Each row was made from one path, in order. Every step used is in the known rows, and no mark comes twice. Write each row's path.
Known rows
gonuz/vosar/vodunas/kezak/zalaru/lokimo: [   1  225  -15  352  -80  164 -125   32   72  122  -59  170  -48  -62
  160    2   85 -184 -105  338   77   89  -71 -383 -208   99 -120  -38
 -106 -464 -174  -53   24  305 -312  -15 -165 -315  296  209  -46 -123]
gafi/lifam/vosar/kezak: [-115  274   31   13   14  116    9   48   88 -111  -51 -278 -231  280
  253   36  135 -313 -171 -369  263   19  -86  -97 -203  -26 -389   52
 -317 -140 -201   40  -58  -84 -233 -176  224  -25  227 -143 -222   71]
zuvo/zalaru/gonuz/lifam/gafi/kezak/vodunas/vosar/vapab: [ -76  195  -46  -64 -133  319  220  -59  223  136  162  -74 -289  127
  130 -284  -63 -257  -22  -43  179    2 -220 -153 -250  -70  -67  -24
 -243 -800 -443  159 -281   36 -439 -198  185 -251  391  -85 -160  -77]
gafi/kezak/vodunas/lifam/vosar/gonuz: [-129  185  -22  -18   68  184  -34  -13 -100   78   84 -322 -274  142
  351 -110   70 -230   79 -313  114   43 -273 -194 -286   -4 -279  -98
 -352 -280 -214  -24 -270   29 -316 -336  167 -136  396 -131 -361  218]
gonuz/vosar/vapab/lifam/gafi/vodunas/kezak/zalaru/lokimo: [  14  230   11  241 -195  283  -93   21  143  117  -23   75 -160   52
   89  -35 -100 -213 -109  483   61   61   22 -396 -310  241 -139   95
 -198 -859 -238  -33  -73  331 -310  -95  -44 -182  358   95   71 -173]
vapab/lifam/gafi/kezak/zuvo/lokimo/zalaru/gonuz/vosar/vodunas: [-139  373  -51   12  -45  445   87 -206 -154  -26 -130   17 -337  144
   99  -85  -72 -282    3 -198  109  120 -249 -102 -469  -76 -233  -66
 -134 -474 -471  309 -158  311 -734 -177   34 -100   86 -134  -21   53]
kezak/zuvo/lokimo/zalaru/gafi/lifam/vodunas/vosar: [  29  196  -83 -147  -44  184  229 -352  129  165  -67 -168 -130  175
   17 -231  -26  -38  -15  184  232  -56  -96 -154  -15 -314 -216   81
  -79 -128 -177  194 -307  -53 -458 -236  -40 -182  254 -123  -99 -100]
gonuz/zalaru/lokimo/zuvo: [ 130    1   36  320  -16  420  206 -113 -270  -24 -119  275   69 -128
    5    3  146 -147   22  590    6 -170   26 -198   14  224 -117   52
   -8 -122 -190  225  439  276   44  -55 -116 -149 -116  234  -52 -284]
gafi/lifam/vodunas/zalaru: [  33   36   14   -5 -169 -184  212 -166   45  170   54 -210 -243  255
  -38 -280  183  -33   72   10  405  120   96 -189   90 -223  -26  132
 -113  -26 -171  -36   53  -96 -289 -213 -260 -194   14 -213  -84   37]
vodunas/vosar/lifam/gafi/kezak/zalaru/gonuz: [-246   67   24   63   25  279  166 -258    6   46  218 -143 -305  171
   49 -110   32 -164  134  166  166   50  -76  -54 -191   56 -254  190
 -323 -134 -401   86   35  125 -368  -85  -21 -155  163  -21 -193   -4]
vodunas/vosar/kezak/zalaru/gafi/lifam: [-163  149   96  -32   29  145   55 -153  208 -104   97 -140 -130  196
 -171 -155  -52  -35    8  159  251   52  -79   68   60   67 -278  147
 -151 -121 -250  -82  -91  -54 -457 -190 -161 -113   99 -123 -120 -264]
kezak/vodunas/lifam/gafi: [ 128   84   71   -7 -118  139   31  -51    7  -54   55 -108 -321  237
   19 -202  -20  -54  -37  281  244 -158  117 -349  -46   48 -141 -117
 -139 -524 -503   11 -210 -160 -359 -231  169  -25  -24  -61   76   50]
vapab/lifam/gafi/vodunas/vosar/gonuz: [-121  228  -95 -212 -204  249  118 -311 -309  136  101 -465 -308  276
  304 -135 -112  -28   18 -249   97   -2 -296   44 -334  -60  -91   54
 -297 -482 -164    2 -345  186 -306 -267  326  -89  297 -312 -115  147]
kezak/vodunas/lifam/vosar: [  55  100  -28  -33   -9   22   71  -91  155   52  -90 -243 -223  165
  298 -213  104 -110  -28 -114  255 -107 -205 -348 -105 -134 -240  -89
 -256 -277 -110  171 -296 -149 -285 -238  240  -50  395  -75 -201   57]
kezak/zalaru/zuvo/lokimo: [  17  106   39  156   46  293  190  -53   59  182 -127  -30  -82 -276
  150  -98   24  157   -2  584   79 -186    0 -246  144   19 -187   14
  -69 -104    4    6  376  355 -123 -193 -345 -155   87  178   33 -261]
zuvo/zalaru/kezak/vodunas/lifam/vosar/vapab: [ -28  220  -26   48 -144  170  157   89  329  -30    1   16 -228   91
  193 -116  104 -200 -112 -223  268   11 -280 -408 -140   60 -165  -71
 -208 -711 -161  110 -127   28 -342 -222  190 -123  467  -77 -166   20]
kezak/zuvo/lokimo/zalaru/gafi: [ -75  172   -2  112   49  374  128 -245   61  -61  -12  256  -36  -86
 -171 -154  -36  -29 -107  503  221 -198  -73 -104  201  143 -278   12
   69 -214 -257   76  201  369 -296 -191 -321  -82 -107  131  226 -303]
gafi/lifam/vodunas/zalaru/kezak/zuvo: [ -87  142   -9   79 -186  269  167    9   87  -53  -91  132 -177  387
 -198   71   86 -237   78  199  163   58  216 -291  -84 -131 -154  -47
 -112  298 -444  121  -84  -89 -449 -156 -287 -281 -184  133  -89   23]
lokimo/zalaru/kezak/zuvo: [-102  130  -95  114  -58  533  166  -31   19 -208  -90  308 -120  257
  -48  123   98 -294  -21  165  160  -42  145 -283  -65   17 -270  -85
  -51  286 -349  273   95  175 -281    8 -184 -172 -152  224  -94  -39]
vapab/lifam/vodunas/kezak/zuvo/zalaru/gonuz: [-211  165  -78  -78 -143  180  215  -83   34   -6  110  -59 -366  340
  -23  -78   79 -129   48   98   35  260  -37 -335 -172  -15 -134   46
 -191   11 -362   80  122  182 -512 -198 -181  -69 -342  -56 -195  159]
gafi/kezak/vodunas/vosar/vapab/lifam: [  34  203  -79 -112 -194  177  167  -71  290   16 -163 -385 -219  188
  289 -215 -124 -221    0 -341   40   41 -102 -299 -234  -89  -82  118
 -112 -587  -75   40 -302   33 -372 -304  166  -26  509 -323 -201   -4]
vodunas/zalaru/gafi/lifam/vosar: [-159  104   39   18  -30 -122  184 -330  217   74   27 -264 -192  146
  -43 -193  -30 -124  -23  120  356  -74 -177   90   60  -80 -303  170
 -260 -132 -158   98  -43 -111 -362 -225   -8  -28  184 -158  -48 -214]
vapab/lifam/gafi/zalaru/zuvo/lokimo/kezak/vodunas: [  46  311   92  -67  124  168  -56  235   35   46 -234  -12 -213  123
   -1  -53 -121 -188   74  426  115   96   43 -350 -261   -4 -263 -111
 -105 -356 -409   65  -40  240 -335    3 -282 -232   23   10    9  -63]
zalaru/gonuz/vosar/kezak/vodunas/lifam: [  -8  149   44  -65  -72  307  -57   55  -71 -158   43 -112 -191  302
  161 -138   70  -93   24 -247   42  132 -200 -375 -199  142 -176 -211
 -101 -265 -375  -38 -288  -71 -437 -281  134 -169  171   -3 -177  226]
kezak/vodunas/lifam/vosar/gonuz: [ -87  107  -61  -96   18  223    2 -109 -162   75  120 -341 -256  132
  386 -115   94  -63   59 -290  165  -43 -317 -164 -192   72 -205 -136
 -336 -288 -145  -25 -193   13 -269 -374  273  -76  321 -178 -291  178]
vodunas/kezak/zuvo/zalaru/gonuz/lifam/gafi: [-168   40   20  -72  -55  410  171  -97   -2  -59  284   63 -473  292
 -125  -91  -50 -202  -82  497  144   21  152 -156  -23  129 -227  -36
 -323 -261 -857  124  152  -54 -447 -240  109  -48 -388  151   81  -16]
zuvo/zalaru/kezak/vodunas/lifam/vosar/gonuz: [-217  253  -13  -21   16  171   35   18 -128   19  113 -189 -309  150
  257  -60  124 -135   16 -234  143  197 -356 -217 -193   98 -268 -128
 -385 -264 -240  -20  -57  115 -362 -269  144 -130  300  -98 -324  273]
gafi/zalaru/gonuz/lifam: [-145 -189   34 -138   65  145  273  -67 -154  -19  384  -96 -269  147
  112 -264  112  -16  172   10   93  181 -132   70  130  135   27   27
 -300   36 -363   91  448   59 -285 -309  -95 -151  -86  -34 -131 -122]
vapab/lifam/gafi/kezak/zalaru/gonuz/vosar/vodunas: [-159  322  -17   19 -133  223   53 -173 -136   -9  -79  -34 -376  241
  110 -170   -2 -270   54 -306  176  139 -253  -56 -549  -72 -115  -64
 -184 -552 -430  240 -164  179 -711  -33  121 -148  172 -177  -96   53]
vapab/lifam/gafi/kezak/vodunas/zalaru/gonuz: [-179  125   16   75 -130   67  100 -179  -55   87   98 -286 -328  273
  -57 -220  -47 -228  180  153  149  198   17 -165 -197   18 -115  101
 -202 -159 -505  -30  -38  135 -502 -203 -215 -177 -112  -97  -21   86]
zuvo/zalaru/lokimo/kezak/vodunas: [  57  296   81   56  112 -112  -95  412   -3   86 -117  171  -71  112
   33  -61   50 -272   22  329    8  166   10 -448 -262  152 -101 -177
  -73 -291 -259  -56   18  181 -133   57 -317 -315  141  127 -181  -10]
gafi/zalaru/zuvo/lokimo/kezak/vodunas/vosar: [   8  288  -69  -57   55  219   86  -90  135  200 -210  -91  -26   43
  190  -99  -78 -140    6  222  156   17 -222 -244 -206 -375 -268  -79
  -59 -166 -135  226 -340  254 -268  136 -137 -429  408   80 -133  -91]
vodunas/vosar/gonuz/zalaru: [-225   57 -216   77  -69  417  211 -382 -219   72  194  -44 -180   78
  316 -216  161   -3  -69 -172  312  123 -153   33  -18  -24 -204   18
 -251 -241 -106  180   96  452 -225  -84  111 -124  123 -130 -230   -4]
vosar/vapab/lifam/vodunas/zalaru/gafi: [ -17  165   31   36 -350   26  153 -265  127    9  -76   49 -145  173
 -221 -287   -1  -24  -44  160  313 -112  -94 -184   49   91   12   85
   87 -572 -348  -53   51   37 -455 -244  -97 -148   17  -83  290 -129]
zuvo/zalaru/lokimo/kezak: [ -39  231   66   90  138 -125   46  281   -1   -7   -6  176  -43   14
   26   88   23 -319 -105  407  -56  208  106 -440 -110  283 -211   29
  -19 -167 -222  -36  441  295   -6   77 -292 -192  134  182  -59  -30]
gafi/lifam/vosar/kezak/vodunas/zalaru/lokimo/zuvo: [ 112  174  138  250   33  368   20  -17 -102   36 -233  -12   35  -17
  -58   83   81 -275   58  468   91 -113 -103 -192 -122   93 -268   76
 -130  -68 -308  111   39   24 -114 -156 -113 -249   88  158 -111 -185]
vosar/vodunas/zalaru/kezak: [-122  283   14  249 -258  -35  106   16  -64  -78  -97   84 -182  206
  -55   26  169 -226  -51 -170  244  237 -109 -248  -75  -52  -38  -45
  -28 -105 -397  -88   75  110 -424  -55 -189 -367   32   90   84  152]

Which path is each row?
[-110  113  -44  -50  138  665   15  -11  -54  -22   56  204  -77  146
   -2  189 -134 -329    5  536    7  -61  119 -206 -226  106 -331  -71
 -205  -48 -616  307  -10  217 -306  -55  -24 -273   41  267  -18 -165]
vodunas/vosar/gonuz/lifam/gafi/zalaru/lokimo/kezak/zuvo
[ -89  104  -38  -64 -157  509   27   11    5  -45  112  111 -336  456
 -117   43  -75 -245   -4  314   69  -47   66 -242 -272  -48 -165 -113
 -226 -149 -693   95 -408  -26 -445 -237  -21 -242 -380  235   25  -20]
zalaru/gonuz/lifam/gafi/vodunas/kezak/zuvo
[-173  158 -145 -115 -132  542  248 -120  131  -19  162  254 -152  157
  113  -16  -45 -319  -73 -126   94  -65 -170 -183 -363  140 -167 -127
  -50 -501 -230  301   45  317 -273    5   95 -176  204   -6 -114 -111]
lokimo/kezak/zuvo/zalaru/gonuz/vosar/vapab
[ 136  143   61  224  -86  307  153 -219 -165   29 -339  -39   -9 -111
   24   51   61 -173   35  358   64 -153 -202 -225  -96   73 -140  150
  -34 -191 -222  215  201  133 -189 -192    9 -123  102   75   41 -181]
vapab/lifam/vosar/vodunas/zalaru/lokimo/zuvo
[ -20  261  -94  -89 -270  272  140 -106   95   -5  -22  -38 -376  368
   62  -63   62 -354  -90  -98   85  227 -108 -473 -360  -86 -176   22
  -76 -519 -405   40  -91   22 -408 -112  139 -158    4  -94 -140  238]
lokimo/zuvo/zalaru/gonuz/vosar/vapab/lifam/vodunas/kezak
[ -58  148 -112 -123 -183  391  326  -84  227  129   95   27 -236  188
  143 -216   49 -251    0 -165  126  -25 -169 -258 -254 -177  -28    0
 -168 -503 -346  283 -205   -9 -442 -237  141 -273  346  -27 -230  -33]
gafi/kezak/zuvo/zalaru/gonuz/lifam/vodunas/vosar/vapab
[  55  220  126  -87  199  222  -44  312  -14   75 -106  130 -210   92
  -30  -98  -65 -190   80  507  134   60   30 -283 -182   22 -220 -211
 -155 -327 -563   84    6  120 -282  -26 -263 -345   13  168    9 -118]
gonuz/lifam/gafi/zalaru/zuvo/lokimo/kezak/vodunas
[-116   37 -119  -37 -148  232   75  -84  114   21  208 -173 -342  285
  117 -124  115 -156  104  -40  176  197   10 -398 -238  145  -52   83
 -167 -333 -297 -119   69  113 -440 -219  -64 -158  -25 -113 -139   52]
vosar/vapab/lifam/vodunas/kezak/zalaru/gonuz
[ 181  176  181  291   25  533  -32   72 -172 -115 -142  224   18  -31
  -96   91   82 -226   32  600   78 -142  -63 -297 -126  127 -232  -13
  -62 -344 -446  178   96  198 -183  -45 -106 -256  -42  202   10 -166]
vosar/kezak/vodunas/lifam/gafi/zalaru/lokimo/zuvo
[ -70  267  160  -16 -128  275   34   99   37 -235  -27  226 -159  267
 -249 -121   11   63  -69   98  129   64 -276 -279  -28   97 -188  -36
  -34 -358 -352   36 -287  150 -486 -263 -190 -136  -93  113   39   -7]
vosar/kezak/zuvo/zalaru/gafi/vodunas/lifam
[  51  123   78  315  124  517   31    8 -256    5 -145  160  -14  -91
   58   -1  111 -290  132  435  -30  -10 -148 -279 -213  196 -289   -7
 -181 -234 -347  219   67  211 -172 -170  -68 -227  134  227 -272 -105]
gafi/kezak/vodunas/lifam/vosar/gonuz/zalaru/lokimo/zuvo
[-124  417  -31  156  -43  563   43  -64   63   79 -149  191  -39   15
    5  -54  -19  -62 -228  277  113  -78 -120 -179 -101 -129 -327  -60
 -128 -417 -268  117 -272  518 -376 -245 -207 -256   71  196  152 -169]
gonuz/zalaru/gafi/vodunas/vosar/kezak/zuvo/lokimo
